(in the rows, 128 means zero)
Each row has a class, written after it.
[144 124 170 139  88 184 111 124 119 134 114 101 120 142 137  77 151  91
 135 141 139 113 116 154 148 132 136 109  43 145 142 152] => z_198
[131 148 125 149 129 124 114 128 143 124 130 112 134 142 139 108 136 111
 202 137 150 101 143 131 140 111 138 140  70 162 140 124] => z_198
[130 161 132 131  85 159 143 126 142 149 139 120 130 112 166 120 146 135
 128 115 134 118 132 124  94 131 109 112  88 121 117 174] => z_12
[129 136 155 115  83 137 135 107  91 142 149 137 136 126 124 101 125 130
 118 135 129 117 149 131 130 122 150 107  85 149 122 150] => z_199
[137 136 117 135 122 111 125 136 122 135 127 133 137 119 144 101 151 122
 141 125 133 120 123 112 138 100 146 118  38 145 135 170] => z_199
[132 141 143 126 208 133 115 163 118 150 125  96 157  99 147 141 147  85
 149 116 116  85 134 150 187 151 168 154  97 150 138 115] => z_187
[131 146 145 140  97 203 145 136 133 123 123 106 130 123 135 101 116 130
 119 118 130 118 132 140 127 154 104 104 108 133 120 132] => z_12
[137 120 138 133 187 164 109 142 107 128 134 120 125 125 107  70 141 125
 122 114 130 114 128 142 194 134 151 151  39 125 159 117] => z_187
[135 139 147 137  85 167 119 128 117 112 118 114 139 149 100 124 125  98
 117 149 141 124 127 138 137 123 121 115 101 148 125 129] => z_198
[152 157 103 130  57 149 148 108 114 138 138 122 134 108 123  86 153 132
 127 127 122 139 124 124 125 132 126 139  93 119 133 147] => z_199
[125 118 127 131  93 134 131 132 141 115 136 121 124 115 123 135 141 106
 128 128 129 112 142 119 118 119 106 123  94 122 119 145] => z_12
[129 131 151 130  76 155 138 138 120 120 123 130 121 156 140 109 120 115
 113 130 127 108 130 140 126 143 108 117  63 148 123 133] => z_12
[127 147 145 129  99 171 129 119 121 146 124 115 116 149 168 105 137 132
 114 122 131 125 140 149 115 138 117 138  79 135 142 147] => z_12
[128 146 140 140 154 184 125 113 126 136 117 135 131 129 196 122 148 139
 125 135 135 130 144 132 117 134 152 144 105 134 125 108] => z_198
[134 126 161 137 120 156 166 149 129 123 129 130 123 156 151 133 121 126
 121 133 127 128 137 134 137 144 117 121 117 132 107 132] => z_12
[140 145 195 125 106 150 105 120 127 166 125  82 118  69 157  76 135 109
 126 167 124  95 136 176 166 161 123 118  82 120 122 152] => z_187
[142 108 159 130  70 139 123 140 143 123 127 122 129 125 152 119  90 110
 140 167 116 123 131 128 142 110 123 115 131 151 133 170] => z_187
[135 177 138 141 151  95 110 112 111 168 122 106 124  98 159  54 160 126
 130 121 131  95 147 138 140 150 149 160  44 144 142 110] => z_198
[146 124 174 134  39 189 141  92 105 136 131 146 146 144 145 137 116 132
 128 140 134 131 133 136 136  92 159 149 156 199 129 158] => z_187
[125 168  98 139  98  83 118 116 126 142 136 142 129 102 117 106 120 200
 106 121 134 119 126 152 128 127 127 116  81 154 139 132] => z_199
[138 138 158 148 149 130 108 112 117 157 119 103 116 109 147  98 139 141
 131 125 131 114 142 133 158 147 163 151  86 139 136 133] => z_198
[135 129 120 138 103 129 132 124 117 132 124 123 123 129 155  97 144 129
 142 124 144 123 148 152 121 125 130 158  63 156 135 136] => z_198
[176 144 138 133  76 143 131 127 133 114 118 115 110 145 141 109 141 119
 125 129 121 118 131 132 104 147  81 128  61 101 132 136] => z_12
[132 184 146 137 122 129 133 120 126 158 122  78 135  83 164  86 146 144
 119 141 143 104 147 123 127 141 133 133  41 147 112 139] => z_12
[128 140 170 144 152 154 110 144 137 136 113 125 141 137 156 130 132 129
 128 130 134 118 137 154 143 151 131 142 135 160 157 117] => z_198
[127 163 143 134 122 161 148 144 133 130 121 131 122 125 149 134 126 121
 118 125 133 116 133 137 116 148  98 108  95 128 119 147] => z_12
[125 152 122 115 123 117 126 134 130 146 140 129 123  89 113 113 131 178
 128 116 147 116 132 136 145 149 118 130 101 116 131 137] => z_12
[128 132 170 119 162 182 110 119 124 151 130  79 125  97 134 102 130 111
 151 120 125 107 124 146 183 169 164 124 135 119 131 126] => z_187
[141 136 144 138 106 171 132 106 117 131 124 131 133 148 142 110 135 120
 148 125 128 126 125 154 126 123 145 128  89 167 134 119] => z_198
[137 141 122 122 243 121 113 116 100 186 135 102 140  46 152  74 165 150
 132 102 130 105 150 108 176 133 222 153  62 106 137 116] => z_187
[134 142 170 127  82 181 132 144 104 136 117 130 132 120 141 146 101 136
 102 130 126 127 131 139 130 144  98  88 134 131 142 160] => z_12
[124 173 148 146 252   4  80 104 160 167  81  89 119 128 187 154 151 162
 153 181 139  93 154 165 141 163 199 200 168 151 128   4] => z_187
[119 150 123 130 137 152 135 125 126 125 126 121 138  92 148 110 113 119
 125 105 118 118 158 140 124 147 105 117  73 109 133 126] => z_12
[137 168 118 133  43 144 153  91 123 145 140 147 136 117 150 123 134 124
 129 128 139 135 125 112 117 130  93 120 111 153 129 139] => z_199
[131 151 130 138 166 120 122 115 116 140 119 111 127 124 150 117 164 123
 134 123 124 108 147 130 123 118 148 142  57 115 161 115] => z_198
[109 168 135 134 144 112 119 108 111 151 131 121 134 106 132 113 135 142
 152 143 126 119 137 140 147 135 167 142 108 150 127 113] => z_198
[127 143 126 127  57 135 129 126 120 126 126 136 129 141 118  91 129 121
 127 124 132 123 130 119 127 128 101  96  61 131 131 150] => z_199
[125 168 138 148 246  16  82 109 129 133 126  96 111 116 106 135 130 120
 133 159 124  98 136 148 163 132 147 155 152 166 154  65] => z_187
[130 177 126 136 119 128 131  97 138 145 126  95 122 117 148 108 169 114
 126 123 129 119 147 119 126 164 113 145  67 122 154 111] => z_198
[110 157 121 128  62  99 136 115 133 190 131 129 123  81 149  80 145 122
 129 124 140 134 136 113 110  63 107 110  38 130 128 156] => z_199
[122 146 117 132 104 135 132 139 125 139 140 137 146 137 122 104 123 123
 124 107 122 117 130 120 116 103 139  98  90 171 122 151] => z_199
[126 134 127 132  73 123 137 118 106 154 140 133 128 110 184  76 143 143
 135 122  13 129 136 112 126 121 119 133  29 120 138 149] => z_199
[129 163 144 123  51 168 133 126 120 131 135 138 120 111 136 119 132 114
 122  60 130 123 138 137 109 145 108 106  76 137 100 149] => z_12
[149 156 114 143 156  86 114 124 129 145 125 109 129 113 146  94 143 123
 131 131 119 103 143 134 121 123 133 145  55 145 130 104] => z_187
[113 115 126 131 101 127 119 152 120 128 131 161 135 132 118 154  95 151
 116 125 127 131 123 124 110 116 108  92 133 158 116 157] => z_199
